Below are the code and all the weights of a small trained network. Each question names an input and a class and asks about switching units off, where a switched-off unit gives its printed mean instead of its output.

import numpy as np


def w(rows, s, z=0):
    codes = np.array(rows[::2]) - 128.0
    scale = np.full(codes.shape[1], s)
    scale[-1] = z or s
    return codes * scale


def f(y):
    return y / 2 * (1 + np.tanh(0.7978845608 * (y + 0.044715 * y**3)))


def log_softmax(a):
    a = a - a.max(-1, keepdims=True)
    return a - np.log(np.exp(a).sum(-1, keepdims=True))


def net(x, mask):
    res = np.array(x, float).reshape(1, 2) / 4 @ E
    y = f(res @ A[0][:, :-1].T + A[0][:, -1])
    res = res + np.where(mask, y, B[0][:, -1]) @ B[0][:, :-1]
    return log_softmax(res[-1] @ U[:, :-1].T + U[:, -1])


A, B = {}, {}
E = w([
[246,112,167,120],'x0',
[101,90,215,180],'x1',
],0.014)
A[0] = w([
[129,150,143,112,249],'N0',
[125,119,127,145,239],'N1',
[113,124,159,126,70],'N2',
[132,174,141,115,222],'N3',
[69,100,246,128,206],'N4',
[143,168,70,47,53],'N5',
[89,170,118,126,16],'N6',
[98,120,198,110,9],'N7',
[120,84,121,103,253],'N8',
[93,174,142,132,110],'N9',
[157,128,106,37,40],'N10',
[17,129,116,108,69],'N11',
[137,158,196,85,47],'N12',
[46,92,109,115,17],'N13',
[110,122,195,201,5],'N14',
[151,164,49,51,58],'N15',
[94,105,212,158,10],'N16',
[208,133,162,155,65],'N17',
[109,51,146,131,44],'N18',
[234,79,141,117,70],'N19',
[99,131,249,141,8],'N20',
],0.014,0.0051)
B[0] = w([
[198,98,37,187,163],'N0',
[254,64,71,224,162],'N1',
[104,171,150,82,135],'N2',
[224,92,94,218,155],'N3',
[169,173,27,154,253],'N4',
[65,212,184,193,194],'N5',
[96,124,150,61,145],'N6',
[78,207,174,86,152],'N7',
[212,89,61,216,164],'N8',
[89,48,171,138,151],'N9',
[16,179,144,101,166],'N10',
[120,82,44,49,221],'N11',
[45,127,118,76,137],'N12',
[85,69,126,30,182],'N13',
[82,241,167,98,187],'N14',
[57,196,152,192,208],'N15',
[106,207,121,105,192],'N16',
[28,76,84,62,192],'N17',
[102,174,164,136,148],'N18',
[97,85,68,32,219],'N19',
[86,241,141,126,200],'N20',
],0.0093,0.013)
U = w([
[95,71,118,8,79],'0',
[110,190,176,116,62],'1',
[213,81,89,179,215],'2',
[168,70,176,145,2],'3',
],0.014,0.0051)

Each question gives the input, the list of numbers given to net, and the class t.
The units are the neurons (one row each of A and B). Each row of codes is followed by its name. A weight is (code - 128) times the scale printed after its matrix; where a second scale follows, it is the last column's (A, B and U).
mask holds one flag per neuron, in row order. A switched-off neuron (its flag False) gives its mean, the last column of its row in B, instead of its output. The means were averaged over made-up inputs and are rounded, as every weight is.
A unit's drop is (log p(t) with every unit on - log p(t) with that unit switched off) / (log p(t) with every unit on - log p(t) with every unit switched off).
The circuit of an input: a set's keep is (log p(t) with only the set's units on - log p(t) with every unit switched off) / (log p(t) with every unit on - log p(t) with every unit switched off). Starting from the 12 units with the biggest drops (on a tie, the unit counted first), units are removed one at a time, each time the one whose removal leaves the highest keep (on an exact tie, the one counted first), for as long as the keep stays at least 0.8.
units of the circuit, in order: the units of the circuit, biggest drop first
top k neurons: the k neurons with the biggest drops, biggest first
drop of u: that unit's drop, to one decimal
input [-8,7], class 0: units of the circuit, in order : N11
input [-4,-6], class 1: top 2 neurons : N5, N15
input [-3,-1], class 2: top 2 neurons : N19, N17
input [-4,-5], class 1: top 3 neurons : N5, N15, N19
input [-5,-7], class 1: top 2 neurons : N5, N15
input [6,5], class 0: top 2 neurons : N19, N17
input [5,3], class 0: top 2 neurons : N17, N19
input [1,-4], class 1: drop of N16 : -0.1
input [2,-3], class 2: drop of N14 : 0.2
input [0,-3], class 2: drop of N16 : 0.1
input [8,6], class 0: drop of N19 : 1.1
